Below is a small trained network, with its code and all its weights. Each question gives an input and a class and asks what happens when units are switched off, that is, made to give their printed mean instead of their output.

import numpy as np


def w(rows, s, z=0):
    codes = np.array(rows[::2]) - 128.0
    scale = np.full(codes.shape[1], s)
    scale[-1] = z or s
    return codes * scale


def norm(h):
    return h / np.sqrt((h * h).mean(-1, keepdims=True) + 1e-5)


def f(y):
    return y / 2 * (1 + np.tanh(0.7978845608 * (y + 0.044715 * y**3)))


def log_softmax(a):
    a = a - a.max(-1, keepdims=True)
    return a - np.log(np.exp(a).sum(-1, keepdims=True))


def net(x, mask):
    res = np.array(x, float).reshape(1, 4) / 4 @ E
    u = 0
    for l in range(3):
        y = f(norm(res) @ A[l][:, :-1].T + A[l][:, -1])
        res = res + np.where(mask[u : u + 4], y, B[l][:, -1]) @ B[l][:, :-1]
        u += 4
    return log_softmax(norm(res)[-1] @ U[:, :-1].T + U[:, -1])


A, B = {}, {}
E = w([
[132,177,59,133,144],'x0',
[189,127,75,156,42],'x1',
[110,114,120,2,117],'x2',
[121,201,167,143,36],'x3',
],0.0038)
A[0] = w([
[77,60,123,133,127,201],'0.n1',
[160,181,91,132,35,98],'0.n2',
[88,211,253,83,95,70],'0.n3',
[184,50,138,115,157,2],'0.n4',
],0.0047,0.0042)
B[0] = w([
[176,85,185,57,143,254],'0.n1',
[122,59,208,3,69,166],'0.n2',
[125,214,9,48,138,182],'0.n3',
[123,221,224,172,190,84],'0.n4',
],0.0043,0.002)
A[1] = w([
[165,224,219,237,82,41],'1.n1',
[191,97,175,181,86,125],'1.n2',
[94,151,80,180,15,8],'1.n3',
[2,254,218,128,183,55],'1.n4',
],0.0054,0.0017)
B[1] = w([
[174,43,197,168,189,211],'1.n1',
[96,72,147,64,154,182],'1.n2',
[97,18,101,113,121,162],'1.n3',
[66,102,70,61,2,249],'1.n4',
],0.0073,0.0017)
A[2] = w([
[46,138,106,138,2,120],'2.n1',
[7,119,181,39,241,152],'2.n2',
[173,119,85,162,148,253],'2.n3',
[145,202,161,63,64,100],'2.n4',
],0.007,0.0026)
B[2] = w([
[118,153,103,55,44,201],'2.n1',
[182,2,201,190,137,254],'2.n2',
[119,178,165,119,126,165],'2.n3',
[103,103,94,133,64,176],'2.n4',
],0.0089,0.0053)
U = w([
[116,128,54,47,14,252],'0',
[177,210,93,236,205,87],'1',
[56,213,101,159,115,6],'2',
[29,184,111,195,153,3],'3',
[207,231,6,83,234,35],'4',
[214,2,224,211,215,253],'5',
],0.0086,0.0063)

Each question gives the input, the list of numbers given to net, and the class t.
The units are the neurons (one row each of A and B). Each row of codes is followed by its name. A weight is (code - 128) times the scale printed after its matrix; where a second scale follows, it is the last column's (A, B and U).
mask holds one flag per neuron, layer by layer. A switched-off neuron (its flag False) gives its mean, the last column of its row in B, instead of its output. The means were averaged over made-up inputs and are rounded, as every weight is.
A unit's drop is (log p(t) with every unit on - log p(t) with that unit switched off) / (log p(t) with every unit on - log p(t) with every unit switched off).
The circuit of an input: a set's keep is (log p(t) with only the set's units on - log p(t) with every unit switched off) / (log p(t) with every unit on - log p(t) with every unit switched off). Starting from all 12 units, units are removed one at a time, each time the one whose removal leaves the highest keep (on an exact tie, the one counted first), for as long as the keep stays at least 0.8.
circuit, biggest first: the units of the circuit, biggest drop first
top k neurons: the k neurons with the biggest drops, biggest first
k most important neurons of layer l: the k neurons of layer l with the biggest drops, biggest first
drop when u is switched off: that unit's drop, to one decimal
input [7,7,-6,8], class 5: circuit, biggest first => (1.n1)
input [1,7,-2,-8], class 4: top 3 neurons => (2.n2, 1.n1, 2.n3)
input [5,1,-3,-1], class 1: circuit, biggest first => (1.n4, 2.n2, 2.n1)
input [5,5,-6,-5], class 1: circuit, biggest first => (2.n2, 2.n3, 2.n1)
input [0,-4,-1,-1], class 0: 3 most important neurons of layer 1 => (1.n4, 1.n1, 1.n2)
input [-6,-4,2,2], class 0: circuit, biggest first => (1.n4, 0.n3)
input [4,7,5,-7], class 4: circuit, biggest first => (2.n2, 1.n4, 2.n1, 2.n4)
input [6,-1,5,-1], class 5: top 2 neurons => (1.n4, 2.n1)
input [7,1,-2,-2], class 1: top 2 neurons => (1.n4, 2.n2)
input [5,4,-7,-4], class 1: top 2 neurons => (2.n2, 2.n3)
input [6,2,-6,-6], class 1: top 2 neurons => (2.n2, 2.n1)
input [8,5,0,-6], class 4: drop when 2.n2 is switched off => 1.0
input [4,4,1,-8], class 4: drop when 2.n2 is switched off => 1.1
input [4,-8,-7,5], class 0: circuit, biggest first => (1.n4)
input [7,-1,-2,-5], class 1: drop when 0.n4 is switched off => 0.0
